Below are the code and all the weights of a small trained network. Each question names an input and a target symbol and asks about switching units off, where a switched-off unit gives its printed mean instead of its output.

import numpy as np


def w(rows, s, z=0):
    codes = np.array(rows[::2]) - 128.0
    scale = np.full(codes.shape[1], s)
    scale[-1] = z or s
    return codes * scale


def f(y):
    return y / 2 * (1 + np.tanh(0.7978845608 * (y + 0.044715 * y**3)))


def softmax(a):
    e = np.exp(a - a.max(-1, keepdims=True))
    return e / e.sum(-1, keepdims=True)


def log_softmax(a):
    a = a - a.max(-1, keepdims=True)
    return a - np.log(np.exp(a).sum(-1, keepdims=True))


def net(x, mask):
    ids = ['αγδηλμφω'.index(c) for c in x.split()]
    T = len(ids)
    res = E[ids] + P[:T]
    r = res
    for j in range(3):
        rows = slice(2 * j, 2 * j + 2)
        q, k, v = (r @ M[0][rows].T for M in (Q, K, V))
        z = softmax(np.where(np.tri(T) > 0, q @ k.T / 2**0.5, -1e9)) @ v
        o = O[0][rows]
        res = res + np.where(mask[j], z, o[:, -1]) @ o[:, :-1]
    y = f(res @ A[0][:, :-1].T + A[0][:, -1])
    res = res + np.where(mask[3:11], y, B[0][:, -1]) @ B[0][:, :-1]
    return log_softmax(res[-1] @ U[:, :-1].T + U[:, -1])


Q, K, V, O, A, B = {}, {}, {}, {}, {}, {}
E = w([
[72,149,101],'α',
[92,159,58],'γ',
[55,148,118],'δ',
[120,8,119],'η',
[183,198,193],'λ',
[84,19,221],'μ',
[28,124,211],'φ',
[156,182,7],'ω',
],0.016)
P = w([
[2,245,142],'0',
[24,190,143],'1',
[62,171,132],'2',
[96,158,122],'3',
[121,152,122],'4',
[147,148,114],'5',
[160,142,111],'6',
],0.0084)
Q[0] = w([
[99,9,253],'head 0',
[164,56,75],'head 0',
[93,110,154],'head 1',
[122,145,151],'head 1',
[79,199,144],'head 2',
[61,146,125],'head 2',
],0.012)
K[0] = w([
[172,120,253],'head 0',
[235,118,130],'head 0',
[125,54,148],'head 1',
[132,87,224],'head 1',
[82,107,107],'head 2',
[119,35,88],'head 2',
],0.013)
V[0] = w([
[72,91,83],'head 0',
[235,119,116],'head 0',
[184,208,255],'head 1',
[217,195,66],'head 1',
[38,100,71],'head 2',
[66,167,75],'head 2',
],0.008)
O[0] = w([
[201,94,243,157],'head 0',
[2,195,187,2],'head 0',
[194,164,252,191],'head 1',
[173,91,136,71],'head 1',
[47,189,92,189],'head 2',
[95,129,43,208],'head 2',
],0.0064,0.0076)
A[0] = w([
[111,124,212,173],'neuron 0',
[37,162,195,49],'neuron 1',
[60,123,173,65],'neuron 2',
[158,62,211,3],'neuron 3',
[103,205,123,164],'neuron 4',
[84,39,125,114],'neuron 5',
[88,141,97,217],'neuron 6',
[130,109,5,221],'neuron 7',
],0.015,0.0061)
B[0] = w([
[160,18,91,197],'neuron 0',
[175,153,49,170],'neuron 1',
[114,95,25,148],'neuron 2',
[43,19,80,151],'neuron 3',
[125,247,126,204],'neuron 4',
[48,219,114,157],'neuron 5',
[206,141,132,203],'neuron 6',
[131,85,184,254],'neuron 7',
],0.011,0.012)
U = w([
[109,133,131,28],'α',
[109,130,129,36],'γ',
[137,251,197,207],'δ',
[45,144,161,233],'η',
[136,61,147,183],'λ',
[87,95,96,47],'μ',
[124,162,67,87],'φ',
[167,110,174,254],'ω',
],0.013,0.0046)

Each question gives the input, a string of symbols that net reads in full, and the target symbol t.
The units are the heads (2 rows each of Q, K, V and O) and the neurons (one row each of A and B). Each row of codes is followed by its name. A weight is (code - 128) times the scale printed after its matrix; where a second scale follows, it is the last column's (O, A, B and U).
mask holds one flag per unit, heads first, then neurons. A switched-off unit (its flag False) gives its mean, the last column of its rows in O or B, instead of its output. The means were averaged over made-up inputs and are rounded, as every weight is.
A unit's drop is (log p(t) with every unit on - log p(t) with that unit switched off) / (log p(t) with every unit on - log p(t) with every unit switched off).
The circuit of an input: a set's keep is (log p(t) with only the set's units on - log p(t) with every unit switched off) / (log p(t) with every unit on - log p(t) with every unit switched off). Starting from all 11 units, units are removed one at a time, each time the one whose removal leaves the highest keep (on an exact tie, the one counted first), for as long as the keep stays at least 0.8.
circuit, biggest first: the units of the circuit, biggest drop first
top k neurons: the k neurons with the biggest drops, biggest first
which heads matter: for each layer, one digit per head in row order, 1 if its drop is at least 0.15 and else 0, layers parted by /
drop when u is switched off: that unit's drop, to one decimal
input λ α λ λ γ δ, target δ: circuit, biggest first : [neuron 0]
input φ φ ω ω, target ω: top 2 neurons : [neuron 7; neuron 5]
input α ω γ λ φ λ λ, target λ: which heads matter : 111
input μ η λ λ δ δ φ, target φ: top 2 neurons : [neuron 7; neuron 1]
input μ α δ, target δ: top 2 neurons : [neuron 0; neuron 4]
input η φ λ ω, target δ: which heads matter : 100
input λ η η φ, target φ: circuit, biggest first : [neuron 1; neuron 7]
input ω α λ γ γ μ, target μ: which heads matter : 000
input γ ω φ η μ γ, target ω: top 3 neurons : [neuron 7; neuron 5; neuron 6]
input ω λ γ η λ μ, target μ: which heads matter : 001
input η μ ω λ φ φ γ, target δ: circuit, biggest first : [head 0; neuron 0]
input λ λ λ, target λ: circuit, biggest first : [head 2; head 1; neuron 3]
input λ λ η α, target δ: which heads matter : 000
input ω ω λ λ ω, target λ: circuit, biggest first : [neuron 7]
input γ δ δ μ λ η, target η: circuit, biggest first : [neuron 5; head 0]
input λ ω λ, target ω: drop when neuron 0 is switched off : 1.9
input λ φ ω, target δ: drop when head 1 is switched off : 0.0
input ω γ η φ μ λ γ, target ω: drop when neuron 4 is switched off : 0.1
input ω γ γ φ λ λ ω, target ω: drop when neuron 0 is switched off : 0.1
